Each row is followed by its class number.
[ -8 -24 -20   4  13  54  11   4  31  13  72  -6  15  19  24   3  65  14
 -32   6  24  -1  36   9   8  16 -64   0  -3  64 -14 -24   6  30 -22  23
 -21  52 -34  20 -40  54] | 9
[-30  35  30 -43  28  38  20 -35  34  -2  14  28 -30  25  42 -28  82  48
 -36 -21  52  18  13 -20  32  -1 -62  -9 -12  38 -24  36  15  33  25   5
 -33  66  15   2  -1   2] | 9
[-12  16 -31 -29  39  38 -55 -65  12  -3   4  25 -22  23  25  10  21 -14
  14  10  -5   7  36  -2 -16  22  19 -24  24   8 -22  -9  -2  10  73   6
 -11  40  18 -30   4  29] | 4
[-28   2  13  22  32  42 -40 -41  20   8   2 -21 -17  29  17  21  32  23
  -8 -16  41   5  67   8   7 -48 -17 -14  -7 -17  25 -52  11  13 -22 -21
   7  51   8  23 -25 -24] | 2
[-35  44  -8  18  51  24  -1   7 -20  29  30  18 -28  29  15   8  12   3
 -14 -29   2  18  28 -29 -15  34 -35 -37 -51  15  -4 -23 -26  11  34  21
  -3  12 -32 -24 -15 -24] | 8
[-26   7   5  18  -3  12 -66  47   4  38  31  20  30  10 -20 -16  22  -4
  -9  -4  15  48  28  21   0  13 -42 -13  31  38 -38 -54   7 -38  30  46
  -1   0  38  26   2 -32] | 1
[ 20 -31   4  29  14  -6 -11  29 -17  10  43 -19  20  -8  19   7 -13   2
  -1 -14 -35 -12  17  -7 -14 -15   6   2 -37   3   7 -35  -8 -24  13 -23
  26 -30 -13 -15  -9 -16] | 5
[ -2 -41 -13  21 -21  35   5 -16  18  11  68 -30  47 -11  27 -24  36  15
 -28 -18   7  -4   4   3   4  -7 -29  18   6   9  -3 -18  30  23 -26  -7
  -6  13 -41  24  -6 -36] | 2
[ 14  27 -19 -11  39   3 -34 -52  -6 -36  24   8 -15 -35  28  29  29  34
   8  17  31   0   8 -32  34   2 -24 -21  30 -10  -7   1  22   4 -25 -35
  -2  14   6  20   0 -17] | 2
[-47   2  29  -1  34 -11  33 -24 -58  12  20  28 -16   8  16 -19 -20  16
 -20   4  16  36   8 -13  12 -16 -23 -11   5   3  -5 -60  -1 -11  28 -17
  -8   7  27   2  34 -69] | 6
[  4  -8 -48 -24  19   3 -46 -36  32  21  58  35  -3  50  -8  11  39  21
  32  -6   0  17  -4 -20  51   8  11 -45  31  -2 -39 -30  28  13  37 -21
   2  62  11 -26  14 -26] | 5
[ 20  -2 -15  -4  13  14  -3 -24  -8  15  56 -20   4   1  26  -9  -7   2
  11 -21 -29  -7   8 -13  13   1   8   4  -7  -7   7 -49  -5  -1   8 -19
  14 -28 -37 -21  19 -63] | 4
[-28 -20 -47 -58  11  33 -17 -11  71   1 -15  25 -32  65  17 -39  59  -9
 -25 -20  50  -9   7  -9  15  12  -3 -12  19  27 -24 -31  27 -18  -3  29
  49  53 -15 -14 -16  16] | 3
[ 11   8 -60   8  22  31  -7 -66   4  -7  68  -2 -17  -7  35 -30  57  38
   3 -17   5  14  65 -23  36  10 -17  -4  15 -17  -6  16  19  16  -8 -16
 -28  71 -23   1 -10  40] | 2
[-28  -9 -34  -2  49 -24  -3   3 -14  37 -31 -18 -32   2  13  16   9  41
  14  22  48 -11   7  -8  15  -4 -16  -8  50  11   2 -64  22  29 -37 -13
 -25 -14   0 -42  26 -26] | 8
[ 12  36 -23 -20  33  25 -38  13  -6  -4 -34  34   7  51  21 -13  20  -5
  -7 -29   1  39  48  38  11  21 -15 -18   3  -6 -27 -96  20 -25   7  23
  35  20 -27 -36 -18  -5] | 3
[-26 -32   8  -2  -6  16   8  -8  24  23  37  -7  -5  56  26 -41  53  17
 -32 -24  20  41  24  29   7  12 -34  23  44  55 -23 -14  18   9  64  10
 -28  49  18  14  14  32] | 9
[-66   6  39 -39  15  37 -54 -73  26  15  47  36   5  32 -27 -50  34  38
 -16 -17   4  20  17 -16   6  -4  -7  11  42  11 -46   4   3 -26  62  24
  24  70  27  24 -15 -23] | 7
[ 19 -25  -8   4  13  -7 -22 -62 -15 -16  46  22 -13  21  -4  27 -17  -4
  23 -29   0  15 -23 -53 -19  22  -5 -62  -5 -17 -31 -23 -18 -28  55  12
  -9  -9 -13  19  -6 -12] | 1
[ 11   5 -14  -8  50   1  -8  10  24  49  44  34  13  51  33 -52  33  29
   1 -49  -4  14  44 -40   5  41 -25 -16 -19  26 -37 -16   1 -11  46  21
   6  10 -48 -14  31 -28] | 7
[  0 -11 -13 -36  -2  34 -50   2  29 -19  56  27  -9  29 -37  -7  28 -21
  32  18  -3  -5  11 -13   8  23   9  -9  22  28 -22   1  -7 -24  38  30
   8  43   2  27 -31  55] | 1
[-13   4 -13 -57  28  40 -47 -33  17   1  13  11 -20  47 -11   4  28   4
  28  11 -20 -15  40   0  -6  -9   1 -11  59   4 -20 -46 -21  21  11 -14
  24  61 -19   1  -4  17] | 4
[ 19  13 -39  39  11  33 -41 -31  18   6  18 -10  -5  41  -9   4  14   8
   8 -34  -7   5  53  43  61  -6 -28 -15  18 -36  16 -70  32  34 -35 -17
 -48  36 -20   4 -11 -19] | 0
[-56  -6 -13 -46  37  27 -24   5 -11  32   3  43 -12  46   3  -8  -7  18
   9 -30  14  27  40  18   6  22   0 -26  25  17 -34 -26  -9  -6  18 -13
 -17  17  49   4   0 -43] | 0
[-21 -25   8  -9  58  13 -12 -58  17 -22  29  18 -24  25  11 -11  25  28
   8   8  38  -8   6 -26  21 -15  -3 -48 -42  -8  10 -36  18 -15  46  11
  -5  16 -10 -22   0 -18] | 3
[-26 -88  14 -63 -27  -9 -23  32  16 -54  24  55  38  40 -69  31  17 -25
  39  33 -21   2 -58  24 -36  21 -16 -25  73  -2 -23  -7  -1 -24  23  30
  18  19  30  43 -46  19] | 2
[ 34 -48   2  19 -26  22  27   6  12  37  16 -28   9 -10  18  41  12  11
   0 -14 -13 -38  51 -27 -10 -32   3  -2 -26  12 -11 -15 -15 -17 -10 -46
  26   4 -18  30  -9  34] | 2
[-18 -11 -14   9  32 -14 -17   5 -19 -10   3  12 -39  67  19 -11  -8   0
  24  18   8   6 -26  18 -21  24  -7 -11  -8 -17  33 -39  -9  12   6  15
  32  -2 -15   5  -7 -54] | 1
[ 14  48  -4 -26  -3   1  28 -13  16  45  -4   5 -12  45  39 -78  67  43
   8 -30  44  17  55  45  68 -10 -46 -11  21 -11 -18 -56  26   3  -4  22
 -26  -8 -32 -34  43 -58] | 6
[ -5 -24  19  43 -45  22  32  -5 -10 -13  25 -30  -4  -3   5 -11  16  -3
 -30 -20 -28 -22  -8  10 -34 -12 -47   5 -24   1  25 -11 -18   8   0   1
  -3 -24  -7  19 -31  10] | 7
[-12  15 -18 -14  40  21 -27 -52  33  12 -15  20  -5  16  23 -27  26  32
  12 -27  20  21  -6   9 -16  -5 -11 -35 -27   2  26  10  15 -50 -12  17
  -9 -11  12 -32 -24 -59] | 0
[-30 -52 -11 -36 -10 -22  17  46   3  -4 -35  28  31 -29 -33 -12 -12 -18
   6   5 -24  13 -28  15 -16   8  25  19  22 -10 -20  79 -20 -32 -29  30
   8  -6  31   0   1  40] | 3
[-23  -6  20  49 -11  17  -5 -27  -6  30  34 -43  22 -14   9 -33  11  -5
 -38 -13 -16  -2   7   0 -39 -18  -4  13  -5  12  12 -24  -1 -14   3  22
   4  -9 -43  -1   1 -31] | 6
[  2   2  -6  51 -10   0  -9 -22 -27 -20  35 -24  17 -11  37 -42 -14  -9
 -25 -16   1   4  -6  16 -18 -30 -33  -3 -19 -13  22 -27   2  14  -7   6
 -15  -9 -43  16  -3 -31] | 0
[-57  48  25  -5  10   6 -23  -3  16 -25  23  -5 -24  -4  27  -2  63  -1
 -29 -17  13  13  13 -15  48 -13 -23  -8  53  -8 -24  16   5  33  49 -14
   3  55  44  25 -33   4] | 8
[ 12  16  17  52  -8  -8 -10  26 -19  -4  11 -17  34 -35   9  -6  -9  14
 -16  -2 -34   2  19   5  15 -37  -1   8 -33 -24   2 -13  13  26  -6 -14
  26 -19 -13 -11   3 -38] | 5
[-18  25 -30 -21  -1   7 -12   9  -5  27 -17  44  -2  17  34 -21  11   6
 -14  -2   7 -24 -34  12  11  30 -10  -6 -54 -35 -35  53  17   0  -3   2
 -10  42  20  -8   9 -26] | 3
[-24 -22   0  34  -5   3  -1  50  -1   7  30 -31  19  26  28 -20  -4   3
 -21 -27 -13  -2  19   9 -20 -13 -12 -28 -29  18   6 -43   5  25  16 -10
   2 -12 -22   4 -21 -26] | 0
[ -2  11 -10  -7  -6  35 -51 -13  15   4  18  25  17  11  -1 -14  41   4
  -3  -4  22  43  13 -12 -23  15 -30 -31  38  45 -39 -25   3  27  51  33
 -20  20   1   0  22  -9] | 1
[-39 -33 -40 -36  14  26 -25 -32   2 -20  41  45  22   6  17 -14  34  18
 -29 -26  59  38  -8 -18   0  20 -20 -48   4  20 -51 -57  28  17   4  31
   3  13  -5 -32  13 -49] | 3
[-20  -4 -25 -36  13  62  -6 -58  -4  11  17  18 -16  33   3 -30  12  22
 -33 -18  22  13  30   1   6  24 -33 -20  62  19 -41 -48  14  45 -14  13
   9  14 -59  -8  16 -42] | 9
[-44 -30 -30 -27  63  48 -24 -12 -23 -16  32  27 -23  34   8 -46   2  16
  33   9  36  37  63  23 -37   5 -23 -29  72  41   3 -71 -52  33 -23  40
  12 -36 -31   4  -7 -50] | 9
[-33 -56  -2  20  -8  -9  27 -30  -5  33  34 -12  15  38   1 -11  26  24
  -1  -9  31 -18 -26   0 -11 -29 -23 -14   2  -9 -22 -47  15  33 -10  10
  -5  27 -63   6  17 -15] | 8
[  1 -20  12  15 -11 -19  12  29  -4  18 -30   7  31  -6   7  -9   1   2
  -3 -27 -38  26  -5  -7 -23  -6   5 -26  14  -6  -1 -12  27 -29  42  -8
  -2 -41  48 -24   5 -30] | 7
[ 15  21  -3  33 -14   9  13 -12 -11  -5  20 -22   1 -31  19 -13   1  -3
 -14 -47 -47   0  36 -11  41 -15   3  11 -12 -38 -10 -13  12  13   6 -27
  -7 -12  -2   5   6 -19] | 4
[-11  37 -24  -9  25   3 -10 -22 -18  26 -35  42   7  31  25 -19   9   6
   2 -34  50  43 -14  -9 -39   9 -47 -25  13  15 -31 -24  10 -19  20  21
 -42   6  26  15  14 -38] | 8
[-25 -48 -29 -27 -16  26  32 -45  -2   1  93 -19   0  21  25 -33  68  -8
  -8   7   0 -10   9  27  12 -14 -34 -11  58  -3  -3 -46  -7  15 -24   9
  31  26 -54  21  -2  -7] | 4
[ -9 -26 -18   2 -21 -15  -3 -17   4 -49  34  12  14  22   1 -71  20   1
   4  -3 -10  12 -31 -34 -64   9  10   9  28  10  18   8  16   6  55  42
  11   7  10  22 -25   2] | 7
[  6  -2  -5  39 -17   6  21 -11  -5 -33  38  -9  11 -15  12 -42  19   1
 -28 -14 -15   3  -5  -4 -25   0 -41   6 -15   3  26 -10  -1  -4 -11  23
   2 -28 -27  15 -16 -28] | 6
[ 12  17   1  28  27  21 -45 -31  15   1  16  10  35  21  19   5  47  14
  -6 -15  35  39  58  25 -27  29 -26  -9 -24  22 -14 -26  20  -5  36  60
 -13  10 -35  -2 -14  21] | 2
[ -1 -39  10 -37  40 -36 -18 -42 -38 -30  20  52  26  -5  19   2 -31  -3
  13  11  -8  15 -62 -25 -56  15   8  16  11  -8 -19  -5 -18 -36  48  23
  14  -7  16 -19 -11 -29] | 5
[ -4  17 -27 -13  -7  33 -23  53 -21  54  69  38  24  46  26 -32  29  -3
  28 -52 -34  11  45  22  14  46 -11 -32   7   4 -61 -60 -23  -6  25   4
  15 -16 -12  -3  -5 -60] | 7
[ 24 -15   9  70 -16  -2  25  34 -12   9  23 -24  33 -39  28   5   3  -8
   6 -10 -21  -1  53   2 -20 -33   2  -5 -39  11  14  -7 -33   3   3  -7
 -11 -48   2  19   1   5] | 6
[-52 -18   6 -43  12  -6  45   0  -2  -6  47  -3 -57  15  10   0  46  26
 -22 -18  11 -19 -52 -67   9  -5 -44 -46   0  22 -11 -14 -10  26   6 -26
  -5  19   2 -21  -9 -30] | 5
[ -3  51 -14  19  21  18 -75 -24  26  -3  44  12   8  40  29 -34  34   8
   8 -25   8  23  40   8   6  -4  -7  27 -11   8 -18 -33  -2  15  24  18
  29  51  -7  35  -1 -32] | 4
[  4 -37 -10  20 -11   9  -9  22   2  -8  19  -8  39 -16  17 -22  -1   0
 -11 -16  -6   7  -4  -8 -18 -43  -9 -14 -17   3   0 -49  -2 -22 -15  -6
  32 -16 -11   2  -6 -36] | 3
[-10  17  -2   1  11  30   1 -35 -11 -79  20  -4 -28 -19   2 -30  31 -15
 -11  19 -10  13   6  14  31 -13 -45 -13  47 -57  75  21  26  37   1 -12
 -40  14  20  13 -12 -34] | 2
[  1 -38   6  28   7  -7  28  28 -12  20  57 -16   7  -2  40  -5   0 -10
  -5 -11  -3  -8  41  -9   5 -35 -18 -15 -36  10   6 -69 -32 -27   3  -6
  13 -15 -23 -13 -11  -6] | 6
[ 17  82 -43 -45  28  34  28 -40 -30  22  19  39 -37 -55  34  29  17  27
 -18   4  -1  31  35 -40  67  49 -77 -46  36  -5 -23  18 -17  -5  -4 -21
 -34  -2  32 -23  -3 -42] | 2
[ 12 -33  10  51 -31  -9  27  45 -15  -5  17 -21  57 -20   6 -10  -5  -3
  -9 -12 -19  17  -8  11  -8 -40   0 -17 -53   5  -4 -28  11 -15  -1  -3
  14 -29 -21  14   4   1] | 3
[-20  46 -17   2  15  53   1 -27 -14  10  34  10  -2  19  74 -45  47   7
 -19   6 -10  28  36  17   7  17 -41 -34   5 -12 -14  17  -7  58  58   2
 -25  58  -5  -3 -19 -15] | 1
[ -6   9  -6  -2  37  12 -55 -28  11  27  44  15  20  20  49 -35  48  25
  19  42  45  14  12  14 -27  -2 -30  -1  20  31   6 -36  -3  -6  31  34
  20  14 -30   1  16 -66] | 2
[-45 -14 -24 -34  20  16   2 -56  21  35  -3  28  10  29   8 -38  17   7
 -23   7  72  39   7  28 -22  -4 -64   2  53   2  12 -22 -20  18  -9  83
   1  11 -16 -24   4 -61] | 8
[ -3 -31  19 -12  36  -8   9 -31   8  16  41  -1 -40  60  32 -15  52  31
  24 -41  27 -22  25 -19  56  -5  10 -30  27  -6 -45 -64  34 -12  34 -23
  -8  10 -28  18  11 -11] | 9
[ 23 -15  11  38 -21  -7  19  12 -24  -2  25 -40  24  -9   3   4  -8   5
   9 -12 -33  -5  17  -5 -32 -41  -2 -16 -42  -7  23 -36  -1  -2   8 -17
   0 -30 -11  13   7  -4] | 4
[ 18   3 -55   4  23  41  13 -61 -14 -12 -11  29 -10 -39   3  12  13  35
  10  25 -34  30  50 -25 -12 -14 -21 -24  50  11   0 -35 -24  35  -3  -9
   5   9  12 -48 -26  10] | 5
[ -1  -6   3  54 -33  29  16 -29 -10  -6  37 -40  12  -6   6 -13 -10  -7
 -19 -31 -47   9   4  19  18 -40  -6  14  -5 -23  18 -43   2  23 -19 -38
  31 -15 -23  34   8 -61] | 4
[  7   4  20   9   6  -7  16  -3 -40  14   2  -6  -7 -43  17 -17  -8  10
 -14 -34 -29  -1  29 -41  10 -14  26   9   3 -20 -30   6  11  -6   9 -11
 -13  -7 -19 -26  16   4] | 9
[  9  28  10 -17  12  48  19 -63 -25  63  97  -2   1  -9  31 -10  61  40
  10 -12 -14   9  67 -46  39   3  11 -39   4 -16 -24 -16  -7  15  55 -11
 -10  36 -27 -13  12 -48] | 1
[ 10  35 -42  37  14   9 -47  19  27  -1  29  -2  29  68  78 -46  41   6
 -21 -31  14  39   2  43  17  -7 -60 -25 -18   2 -14 -39  30  60  20 -16
  -4  51 -27  -7   7 -46] | 5
[-48 -20   3 -46  48  10  -9  14   2 -45  66  -2  -7  17  29 -37  23   8
  -2 -24  26   7   6 -28  12 -13 -15 -34  24  40 -12 -46  -1  -3 -10 -15
  15   6 -28  22 -30 -17] | 0
[-54 -39 -17  10  14  19  34 -70 -18  -7  55  19 -42  23  22  20  29  29
 -25 -22 -15  -5  19 -26  39  16 -11 -73  24 -43 -24 -73  13  38  30 -31
  15  14   7 -27 -23 -73] | 6
[  5  -2 -50 -10  34  22 -24 -43 -19  31  49  46  59  -2  45 -19  14  -4
  29 -18  23  37  -8  13 -53  30 -25 -26  17   7 -31  24 -37 -26  -9  33
   0 -28 -28  21   9 -61] | 8
[   7   45  -13   15    5   28   36 -112   -1   39   53  -17    1   -9
   52  -16   81   29  -11  -19   -3   27   35    6   27   11  -20  -30
    5  -11  -16   15    8   16   37   19  -16   12  -44  -13   23  -14] | 4
[-23 -41  12  -9 -38  -8  29  39 -11   5  24   8  32 -11 -34  12  -5  -1
 -11 -16 -29   1  11 -27  10 -18 -23 -52  22   4 -58 -31   8 -20  25  -1
 -13   7  33  19 -37  55] | 7
[-19  33 -27  32   6   1   7 -17 -17  14  18  -4 -41  15  25 -44  47   3
   0 -39   6  42  38   6  -5  16 -48 -32  28  21 -18   3 -33  -5  19  23
 -30  -4  -8  10  14  39] | 7
[-41 -13   0  20 -21  46  -4 -12 -26 -21  84  -2   9  17  12 -38  42  15
 -24  -2   3  33  -7  17 -16  -3 -54 -20   8  25  -8 -52  -6  29  -1   7
  30  20 -29  37 -17 -49] | 1
[-82  23  41 -22  37  40  -2 -29   3 -33  40  20 -21  28  42 -27  31   5
 -34 -29  27  26  -5   3  45  -4 -32 -25  -8  14 -33 -41   4  28  36 -17
 -12  37   7  -5 -18 -52] | 6
[-30 -25 -11 -25  -3  -6 -36  -2  24 -52  13  39  38  18 -20 -29 -18 -10
  11 -34   8  14 -88 -37 -58   2  22  31 -31  -5  -5  36  10   7  -1  36
   9  33  -6  -3 -34 -26] | 8
[ -36   21   -4   31   -3   10  -14 -114   -9   16   42  -21   -7    8
   15  -29   64   12  -27  -20   20   19   25   -2  -15  -13   17    3
   -4  -28   -8  -13   32   16   21   51    9   57  -42   -7   10    2] | 4
[-14 -64  33 -29  -7  15  32 -79 -21 -28  20 -10 -10  -3  -1  22 -14  -5
 -24  33  24 -14 -28 -28 -36 -17  -2   5  31  -1  17 -28  -8  10  27  11
  18   4  -9  21 -13   0] | 1
[ 20 -24  23  13  -5  27  -3 -10  -3  -9  48 -17  19 -13  19  24   7   0
  -1  -2  -6 -13  -2 -13   1 -14   0   2 -31   3   9  -3  -2  -2   4 -30
  10  -3  -4  32 -10 -12] | 1
